Here is a tiny trained network, its code and every weight. The questions are about switching its units off for an input and a class, where a switched-off unit gives its printed mean instead of its output.

import numpy as np


def w(rows, s, z=0):
    codes = np.array(rows[::2]) - 128.0
    scale = np.full(codes.shape[1], s)
    scale[-1] = z or s
    return codes * scale


def f(y):
    return np.maximum(y, 0)


def log_softmax(a):
    a = a - a.max(-1, keepdims=True)
    return a - np.log(np.exp(a).sum(-1, keepdims=True))


def net(x, mask):
    res = np.array(x, float).reshape(1, 5) / 4 @ E
    y = f(res @ A[0][:, :-1].T + A[0][:, -1])
    res = res + np.where(mask, y, B[0][:, -1]) @ B[0][:, :-1]
    return log_softmax(res[-1] @ U[:, :-1].T + U[:, -1])


A, B = {}, {}
E = w([
[120,204,159,180],'x0',
[255,130,43,205],'x1',
[126,130,125,123],'x2',
[125,128,127,127],'x3',
[130,189,42,21],'x4',
],0.0096)
A[0] = w([
[106,233,160,174,76],'N0',
[45,115,231,90,104],'N1',
[111,198,143,180,237],'N2',
[92,18,99,98,252],'N3',
[163,88,215,173,23],'N4',
[249,135,89,195,41],'N5',
[173,110,213,137,20],'N6',
],0.013,0.0049)
B[0] = w([
[101,7,28,160,181],'N0',
[112,225,87,243,247],'N1',
[193,92,26,167,199],'N2',
[161,153,2,248,225],'N3',
[216,255,55,77,185],'N4',
[26,241,123,243,230],'N5',
[244,184,139,78,158],'N6',
],0.0078,0.012)
U = w([
[12,173,166,160,60],'0',
[103,118,109,129,255],'1',
[110,77,88,141,197],'2',
[100,131,121,124,254],'3',
[144,185,106,62,149],'4',
[84,111,175,129,144],'5',
[148,43,207,62,1],'6',
[87,57,202,16,1],'7',
],0.012,0.0072)

Each question gives the input, the list of numbers given to net, and the class t.
The units are the neurons (one row each of A and B). Each row of codes is followed by its name. A weight is (code - 128) times the scale printed after its matrix; where a second scale follows, it is the last column's (A, B and U).
mask holds one flag per neuron, in row order. A switched-off neuron (its flag False) gives its mean, the last column of its row in B, instead of its output. The means were averaged over made-up inputs and are rounded, as every weight is.
A unit's drop is (log p(t) with every unit on - log p(t) with that unit switched off) / (log p(t) with every unit on - log p(t) with every unit switched off).
The circuit of an input: a set's keep is (log p(t) with only the set's units on - log p(t) with every unit switched off) / (log p(t) with every unit on - log p(t) with every unit switched off). Starting from all 7 units, units are removed one at a time, each time the one whose removal leaves the highest keep (on an exact tie, the one counted first), for as long as the keep stays at least 0.8.
circuit, biggest first: the units of the circuit, biggest drop first
top k neurons: the k neurons with the biggest drops, biggest first
drop of u: that unit's drop, to one decimal
input [3,8,-5,0,-4], class 0: top neuron -> [N5]
input [8,7,7,-4,8], class 2: top 3 neurons -> [N0, N2, N1]
input [8,0,3,-4,6], class 2: circuit, biggest first -> [N0, N2]
input [-3,-1,-4,-4,-7], class 4: circuit, biggest first -> [N4, N6]
input [4,-6,-8,7,-5], class 1: top 2 neurons -> [N5, N2]
input [8,2,3,4,8], class 2: circuit, biggest first -> [N0, N2]
input [3,5,5,6,-8], class 4: top 2 neurons -> [N4, N6]
input [7,-6,1,-4,7], class 2: circuit, biggest first -> [N0, N5]
input [5,-1,2,-2,3], class 2: top 2 neurons -> [N0, N5]
input [6,-5,4,1,2], class 2: circuit, biggest first -> [N5, N0]
input [4,4,4,-2,-6], class 4: top 4 neurons -> [N4, N6, N3, N1]
input [5,6,-3,-5,-4], class 0: top 2 neurons -> [N5, N3]
input [-6,7,6,3,6], class 0: top 2 neurons -> [N5, N2]
input [2,6,1,-6,-4], class 0: circuit, biggest first -> [N5]
input [2,6,0,6,6], class 0: top 2 neurons -> [N5, N4]
input [-7,4,1,4,-8], class 4: top 3 neurons -> [N4, N6, N0]
input [8,-5,-7,7,-5], class 2: top 3 neurons -> [N0, N2, N5]
input [8,8,2,3,-4], class 0: top 2 neurons -> [N5, N3]
input [3,1,-2,-5,-8], class 4: top 2 neurons -> [N4, N6]
input [8,1,-2,-6,-5], class 2: circuit, biggest first -> [N0]
input [0,-1,-3,1,-6], class 4: drop of N1 -> 0.0
input [-7,8,2,5,2], class 0: drop of N2 -> 0.1
input [6,3,4,-3,6], class 2: drop of N3 -> -0.2
input [-5,8,2,-5,-6], class 0: drop of N5 -> 1.1
